Here is a tiny trained network, its code and every weight. The questions are about switching its units off for an input and a class, where a switched-off unit gives its printed mean instead of its output.

import numpy as np


def w(rows, s, z=0):
    codes = np.array(rows[::2]) - 128.0
    scale = np.full(codes.shape[1], s)
    scale[-1] = z or s
    return codes * scale


def f(y):
    return np.maximum(y, 0)


def log_softmax(a):
    a = a - a.max(-1, keepdims=True)
    return a - np.log(np.exp(a).sum(-1, keepdims=True))


def net(x, mask):
    res = np.array(x, float).reshape(1, 7) / 4 @ E
    y = f(res @ A[0][:, :-1].T + A[0][:, -1])
    res = res + np.where(mask, y, B[0][:, -1]) @ B[0][:, :-1]
    return log_softmax(res[-1] @ U[:, :-1].T + U[:, -1])


A, B = {}, {}
E = w([
[193,111,183,68,165,209,215,111],'x0',
[125,95,82,2,70,78,153,16],'x1',
[49,88,161,180,113,215,117,60],'x2',
[96,154,115,71,253,188,128,188],'x3',
[39,142,167,59,126,162,68,126],'x4',
[123,242,218,135,131,73,172,111],'x5',
[132,90,154,40,121,179,124,140],'x6',
],0.0084)
A[0] = w([
[122,114,104,90,133,152,122,109,120],'N1',
[130,114,93,141,83,84,106,108,251],'N2',
[130,139,125,99,132,143,120,101,135],'N3',
[110,158,176,142,105,124,93,134,191],'N4',
[143,135,103,176,159,123,110,202,48],'N5',
[191,113,167,134,111,176,152,110,110],'N6',
[145,148,106,146,144,72,149,104,140],'N7',
[143,117,117,3,112,101,114,141,117],'N8',
[102,140,161,149,126,120,120,136,46],'N9',
[97,93,95,106,83,124,89,114,73],'N10',
[145,120,130,139,115,87,132,141,87],'N11',
[105,107,95,121,128,157,131,140,33],'N12',
[169,132,103,143,101,72,100,133,59],'N13',
[124,143,145,147,119,116,113,151,109],'N14',
[126,129,158,133,117,141,126,128,135],'N15',
[121,164,145,140,155,118,137,103,209],'N16',
[112,119,106,152,167,179,104,166,188],'N17',
[147,125,106,140,104,104,131,129,92],'N18',
[89,146,155,139,137,133,124,127,97],'N19',
],0.022,0.003)
B[0] = w([
[188,148,131,95,108,140,100,66,180],'N1',
[53,96,108,142,65,121,98,126,220],'N2',
[155,121,99,88,152,131,134,116,163],'N3',
[119,172,205,114,96,103,108,141,194],'N4',
[117,102,91,165,173,147,129,247,224],'N5',
[134,55,189,154,97,166,190,126,192],'N6',
[114,176,66,150,152,93,185,85,188],'N7',
[181,136,83,4,99,132,160,189,248],'N8',
[132,151,175,110,127,95,137,134,168],'N9',
[32,29,119,121,143,152,73,138,202],'N10',
[141,170,124,155,92,108,160,122,166],'N11',
[164,152,125,146,117,144,89,81,163],'N12',
[161,181,101,181,60,85,154,104,200],'N13',
[109,149,152,132,146,110,125,151,169],'N14',
[123,109,167,118,132,124,138,120,154],'N15',
[66,131,133,120,209,118,159,109,177],'N16',
[203,150,121,175,169,156,66,147,221],'N17',
[130,153,121,153,78,109,115,113,168],'N18',
[157,175,176,113,142,109,101,123,172],'N19',
],0.024,0.019)
U = w([
[148,126,142,204,172,152,82,232,253],'0',
[55,70,124,130,70,126,34,107,127],'1',
[81,142,131,143,210,119,174,84,29],'2',
[83,152,93,205,61,61,149,126,122],'3',
[152,57,216,171,120,179,202,127,148],'4',
[150,120,134,24,109,133,134,159,223],'5',
[189,117,155,140,160,194,36,79,58],'6',
[87,175,254,109,161,94,95,156,27],'7',
],0.0092,0.0019)

Each question gives the input, the list of numbers given to net, and the class t.
The units are the neurons (one row each of A and B). Each row of codes is followed by its name. A weight is (code - 128) times the scale printed after its matrix; where a second scale follows, it is the last column's (A, B and U).
mask holds one flag per neuron, in row order. A switched-off neuron (its flag False) gives its mean, the last column of its row in B, instead of its output. The means were averaged over made-up inputs and are rounded, as every weight is.
A unit's drop is (log p(t) with every unit on - log p(t) with that unit switched off) / (log p(t) with every unit on - log p(t) with every unit switched off).
The circuit of an input: a set's keep is (log p(t) with only the set's units on - log p(t) with every unit switched off) / (log p(t) with every unit on - log p(t) with every unit switched off). Starting from the 12 units with the biggest drops (on a tie, the unit counted first), units are removed one at a time, each time the one whose removal leaves the highest keep (on an exact tie, the one counted first), for as long as the keep stays at least 0.8.
circuit, biggest first: the units of the circuit, biggest drop first
top k neurons: the k neurons with the biggest drops, biggest first
drop of u: that unit's drop, to one decimal
input [7,1,2,-4,-6,3,8], class 4: circuit, biggest first : (N6)
input [-2,4,8,2,-7,7,-5], class 2: top 2 neurons : (N16 N13)
input [-6,-5,-7,1,3,6,-5], class 3: top 2 neurons : (N13 N7)
input [-5,7,-8,-4,1,-7,3], class 1: top 2 neurons : (N10 N2)
input [6,7,0,-3,-4,-7,-4], class 1: top 2 neurons : (N2 N10)
input [-3,-5,1,7,3,7,-2], class 7: top 4 neurons : (N4 N19 N9 N16)
input [3,-2,8,-4,-1,8,3], class 7: top 2 neurons : (N4 N19)
input [6,6,-2,8,-5,8,-5], class 2: top 2 neurons : (N16 N7)
input [-3,3,5,4,-1,-6,1], class 6: top 3 neurons : (N17 N1 N12)
input [6,-4,1,5,8,-5,8], class 6: drop of N17 : 0.8
input [8,-1,2,-5,6,4,7], class 4: drop of N6 : 2.7
input [6,-1,0,-2,-8,-1,6], class 4: drop of N2 : 0.0
input [2,1,8,-1,-3,1,7], class 4: drop of N6 : 0.1
input [-8,5,5,4,-1,0,5], class 1: circuit, biggest first : (N10)
